Below is a small trained network, with its code and all its weights. Each question gives an input and a target symbol and asks what happens when units are switched off, that is, made to give their printed mean instead of their output.

import numpy as np


def w(rows, s, z=0):
    codes = np.array(rows[::2]) - 128.0
    scale = np.full(codes.shape[1], s)
    scale[-1] = z or s
    return codes * scale


def f(y):
    return np.maximum(y, 0)


def softmax(a):
    e = np.exp(a - a.max(-1, keepdims=True))
    return e / e.sum(-1, keepdims=True)


def log_softmax(a):
    a = a - a.max(-1, keepdims=True)
    return a - np.log(np.exp(a).sum(-1, keepdims=True))


def net(x, mask):
    ids = ['ΔΛΞΣΦΨΩαβεζηθμπτ'.index(c) for c in x.split()]
    T = len(ids)
    res = E[ids] + P[:T]
    u = 0
    for l in range(2):
        r = res
        for j in range(3):
            rows = slice(2 * j, 2 * j + 2)
            q, k, v = (r @ M[l][rows].T for M in (Q, K, V))
            z = softmax(np.where(np.tri(T) > 0, q @ k.T / 2**0.5, -1e9)) @ v
            o = O[l][rows]
            res = res + np.where(mask[u + j], z, o[:, -1]) @ o[:, :-1]
        u += 3
        y = f(res @ A[l][:, :-1].T + A[l][:, -1])
        res = res + np.where(mask[u : u + 8], y, B[l][:, -1]) @ B[l][:, :-1]
        u += 8
    return log_softmax(res[-1] @ U[:, :-1].T + U[:, -1])


Q, K, V, O, A, B = {}, {}, {}, {}, {}, {}
E = w([
[82,147,110,55,252,159,147,139,69],'Δ',
[111,194,166,153,105,166,32,176,115],'Λ',
[110,181,227,163,254,176,116,211,104],'Ξ',
[117,179,118,77,178,128,107,174,110],'Σ',
[163,151,190,184,159,115,139,110,75],'Φ',
[159,165,42,23,83,190,50,128,152],'Ψ',
[158,106,114,167,81,118,95,97,133],'Ω',
[70,161,131,171,164,82,153,80,98],'α',
[30,177,232,143,152,98,63,119,117],'β',
[110,173,160,184,82,62,123,157,173],'ε',
[94,68,61,193,150,92,52,139,173],'ζ',
[152,170,115,98,131,24,48,71,135],'η',
[180,82,179,97,205,172,111,159,143],'θ',
[130,73,153,168,239,93,176,130,205],'μ',
[111,7,8,100,70,115,91,117,174],'π',
[152,38,150,102,133,133,122,99,75],'τ',
],0.021)
P = w([
[48,176,173,87,74,121,85,19,177],'0',
[74,151,144,81,89,117,86,52,129],'1',
[96,121,143,90,118,100,78,73,118],'2',
[117,113,157,92,138,69,82,143,112],'3',
[156,102,162,95,145,36,88,199,97],'4',
[179,92,137,126,189,32,94,238,87],'5',
[170,36,97,127,214,24,81,253,87],'6',
],0.0072)
Q[0] = w([
[173,113,125,173,31,240,253,91,152],'0.h0',
[90,142,182,62,208,65,83,193,47],'0.h0',
[84,233,99,141,183,38,76,166,125],'0.h1',
[166,106,108,167,86,198,237,96,209],'0.h1',
[172,88,191,162,142,113,155,90,160],'0.h2',
[177,155,144,88,187,2,98,76,110],'0.h2',
],0.0063)
K[0] = w([
[1,219,184,155,94,143,127,96,94],'0.h0',
[176,103,158,118,148,43,133,123,88],'0.h0',
[191,170,94,124,144,66,84,146,111],'0.h1',
[81,92,161,98,138,223,191,111,168],'0.h1',
[139,66,138,118,164,173,147,147,149],'0.h2',
[166,83,116,141,138,75,177,135,110],'0.h2',
],0.01)
V[0] = w([
[44,193,35,104,57,109,48,77,246],'0.h0',
[192,140,125,129,142,78,88,97,72],'0.h0',
[41,107,114,170,76,254,193,188,107],'0.h1',
[157,132,143,88,102,92,130,95,145],'0.h1',
[122,123,177,111,159,7,133,183,74],'0.h2',
[122,19,188,166,216,46,235,209,58],'0.h2',
],0.0046)
O[0] = w([
[70,116,30,166,84,163,131,122,114,145],'0.h0',
[150,147,87,165,48,87,133,127,48,162],'0.h0',
[29,37,186,185,253,118,58,136,166,8],'0.h1',
[54,168,96,155,153,213,206,44,182,154],'0.h1',
[129,78,164,174,160,132,192,246,81,178],'0.h2',
[58,147,91,117,81,123,119,28,146,116],'0.h2',
],0.0077,0.011)
A[0] = w([
[185,95,94,114,145,136,209,138,88,179],'0.n0',
[194,97,134,93,34,134,105,123,109,243],'0.n1',
[63,121,140,207,79,126,35,176,104,40],'0.n2',
[123,147,145,77,144,134,193,95,181,119],'0.n3',
[76,139,138,191,219,91,168,116,74,145],'0.n4',
[140,83,135,254,117,87,104,105,106,252],'0.n5',
[163,201,124,138,106,113,138,94,114,47],'0.n6',
[91,86,204,138,115,180,144,117,54,246],'0.n7',
],0.0083,0.0021)
B[0] = w([
[148,147,145,127,89,73,137,74,132,254],'0.n0',
[136,74,106,179,172,150,146,97,133,252],'0.n1',
[157,158,145,165,166,76,117,133,110,158],'0.n2',
[138,123,171,95,145,137,98,133,160,155],'0.n3',
[92,69,126,141,94,140,250,147,91,181],'0.n4',
[105,165,187,156,74,103,107,49,231,155],'0.n5',
[130,165,139,87,85,179,146,125,121,236],'0.n6',
[202,153,127,158,135,126,135,127,32,170],'0.n7',
],0.011,0.0087)
Q[1] = w([
[225,116,98,130,35,133,152,60,112],'1.h0',
[95,110,108,88,175,152,43,116,54],'1.h0',
[56,126,81,120,125,120,150,212,117],'1.h1',
[90,137,155,172,115,139,130,125,134],'1.h1',
[174,1,157,140,115,44,194,132,221],'1.h2',
[127,67,157,153,199,151,131,153,128],'1.h2',
],0.008)
K[1] = w([
[162,83,124,125,99,67,141,149,125],'1.h0',
[105,137,115,137,167,252,79,188,97],'1.h0',
[42,209,93,113,156,153,184,153,167],'1.h1',
[88,110,137,214,93,153,141,137,111],'1.h1',
[158,89,142,128,114,119,134,90,150],'1.h2',
[114,93,164,151,184,145,101,158,152],'1.h2',
],0.011)
V[1] = w([
[165,171,107,99,184,169,58,137,36],'1.h0',
[97,237,182,108,75,172,125,176,146],'1.h0',
[160,99,112,161,161,75,42,132,106],'1.h1',
[73,129,164,196,132,185,196,114,127],'1.h1',
[149,195,148,80,106,130,128,67,150],'1.h2',
[141,254,104,93,90,134,116,206,78],'1.h2',
],0.0079)
O[1] = w([
[249,42,120,141,198,43,177,152,26,143],'1.h0',
[180,85,192,96,18,59,122,130,190,139],'1.h0',
[164,161,128,147,195,148,95,3,88,87],'1.h1',
[167,184,104,149,91,142,131,75,46,118],'1.h1',
[114,186,251,97,172,139,52,126,71,216],'1.h2',
[159,47,71,130,98,98,69,83,125,251],'1.h2',
],0.0066,0.013)
A[1] = w([
[156,105,123,83,119,91,103,255,166,110],'1.n0',
[148,88,140,74,191,145,211,158,152,112],'1.n1',
[88,107,124,115,180,104,174,127,205,111],'1.n2',
[139,129,157,93,93,168,133,60,91,131],'1.n3',
[56,171,83,133,85,97,63,179,58,252],'1.n4',
[140,101,166,109,150,106,48,99,150,131],'1.n5',
[164,199,205,174,86,187,234,68,183,239],'1.n6',
[90,40,181,80,130,141,68,144,146,119],'1.n7',
],0.0077,0.0031)
B[1] = w([
[55,187,87,129,126,131,101,140,42,205],'1.n0',
[106,143,129,103,115,150,149,96,231,188],'1.n1',
[213,253,193,100,255,177,149,64,89,147],'1.n2',
[108,98,176,108,139,162,113,99,154,236],'1.n3',
[177,176,138,152,172,84,187,56,182,215],'1.n4',
[204,136,129,141,159,211,202,135,165,172],'1.n5',
[120,57,79,110,110,119,56,204,82,246],'1.n6',
[111,212,147,83,135,62,139,125,85,149],'1.n7',
],0.0082,0.012)
U = w([
[56,60,148,56,153,108,247,77,119,62],'Δ',
[198,115,130,207,155,128,85,168,129,96],'Λ',
[150,122,150,189,121,182,186,214,78,121],'Ξ',
[154,200,57,88,172,49,102,203,93,148],'Σ',
[84,52,186,144,138,117,66,157,66,97],'Φ',
[156,52,32,84,150,190,102,169,120,97],'Ψ',
[79,59,111,149,151,144,48,126,132,254],'Ω',
[8,121,179,130,80,109,150,106,87,117],'α',
[95,157,254,186,128,49,128,93,101,82],'β',
[116,112,176,158,111,64,80,170,190,191],'ε',
[106,134,163,162,157,69,97,84,189,198],'ζ',
[163,83,119,130,78,129,142,24,142,136],'η',
[179,50,215,86,163,153,98,146,173,152],'θ',
[48,130,179,73,143,153,87,119,154,132],'μ',
[82,145,86,120,159,168,146,80,137,124],'π',
[91,91,151,124,200,169,107,81,36,64],'τ',
],0.0073,0.007)

Each question gives the input, a string of symbols that net reads in full, and the target symbol t.
The units are the heads (2 rows each of Q, K, V and O) and the neurons (one row each of A and B). Each row of codes is followed by its name. A weight is (code - 128) times the scale printed after its matrix; where a second scale follows, it is the last column's (O, A, B and U).
mask holds one flag per unit, layer by layer, with each layer's heads first. A switched-off unit (its flag False) gives its mean, the last column of its rows in O or B, instead of its output. The means were averaged over made-up inputs and are rounded, as every weight is.
A unit's drop is (log p(t) with every unit on - log p(t) with that unit switched off) / (log p(t) with every unit on - log p(t) with every unit switched off).
The circuit of an input: a set's keep is (log p(t) with only the set's units on - log p(t) with every unit switched off) / (log p(t) with every unit on - log p(t) with every unit switched off). Starting from the 12 units with the biggest drops (on a tie, the unit counted first), units are removed one at a time, each time the one whose removal leaves the highest keep (on an exact tie, the one counted first), for as long as the keep stays at least 0.8.
circuit, biggest first: the units of the circuit, biggest drop first
unit that matters most: the unit with the biggest drop
k most important neurons: the k neurons with the biggest drops, biggest first
k most important neurons of layer l: the k neurons of layer l with the biggest drops, biggest first
heads that matter: for each layer, one digit per head in row order, 1 if its drop is at least 0.15 and else 0, layers parted by /
input Σ Δ θ Σ π π η, target π: circuit, biggest first -> 1.h0, 0.n1, 0.n6
input α θ η π, target π: unit that matters most -> 1.h0
input Σ Σ η τ π ε Σ, target π: circuit, biggest first -> 1.h0, 0.h1, 0.n6
input μ η μ Σ Λ, target μ: circuit, biggest first -> 0.h1, 1.h0, 0.n6, 1.h2
input η Σ Δ τ τ Σ, target τ: 4 most important neurons of layer 0 -> 0.n1, 0.n6, 0.n0, 0.n7
input η Σ η Σ Φ, target Φ: heads that matter -> 000 / 000
input Σ β θ Σ Σ Ω, target Ω: circuit, biggest first -> 1.n6, 1.h0, 0.n5, 0.n1
input Σ τ η Δ, target τ: circuit, biggest first -> 0.h1, 1.h0, 1.h2, 0.n6
input θ Σ Λ Σ Δ, target Δ: circuit, biggest first -> 0.n4, 1.n1, 0.h1
input Σ π Δ Δ Δ β Λ, target Λ: 2 most important neurons -> 0.n5, 0.n2
input Σ Σ Ξ Σ η ε, target η: circuit, biggest first -> 0.h1, 0.h0, 1.h2
input α Σ α Ξ, target Ξ: circuit, biggest first -> 0.n4, 1.h1
input θ ζ Ξ, target Ξ: 2 most important neurons -> 0.n4, 0.n0
input ζ Δ Δ θ ζ Σ α, target α: 4 most important neurons -> 0.n4, 0.n5, 1.n6, 0.n1
input Λ Φ η θ π Δ, target π: circuit, biggest first -> 1.h0, 0.h1
input η Σ Ξ, target η: unit that matters most -> 1.h2
input Σ Σ τ τ Σ τ η, target τ: 2 most important neurons -> 0.n1, 0.n6
input θ μ Σ Δ η Δ, target η: 2 most important neurons -> 0.n0, 0.n6
input η Ξ Σ Σ ε, target ε: circuit, biggest first -> 1.h0, 1.n6, 0.n5
input α ζ Ψ α Σ Δ Δ, target Δ: circuit, biggest first -> 0.n4, 1.n1
input Φ θ η Δ, target θ: most important neuron -> 0.n0
input α Δ η Δ Σ α, target α: 3 most important neurons -> 0.n1, 1.n6, 0.n4
input Δ ε η α α τ Δ, target τ: heads that matter -> 110 / 111
input Ψ Σ η θ Δ Δ, target θ: heads that matter -> 110 / 001
input η Σ Δ μ θ Δ, target μ: heads that matter -> 010 / 100
input θ Ξ Δ Σ ζ Λ, target Λ: heads that matter -> 010 / 010
input θ π τ Σ Δ η Φ, target η: 3 most important neurons -> 0.n6, 0.n0, 0.n4
input η Σ θ Ξ, target θ: heads that matter -> 110 / 001
input Δ β Σ Σ Σ α Ω, target Ω: 2 most important neurons of layer 1 -> 1.n6, 1.n4
input Σ Φ Δ η η, target η: heads that matter -> 110 / 000
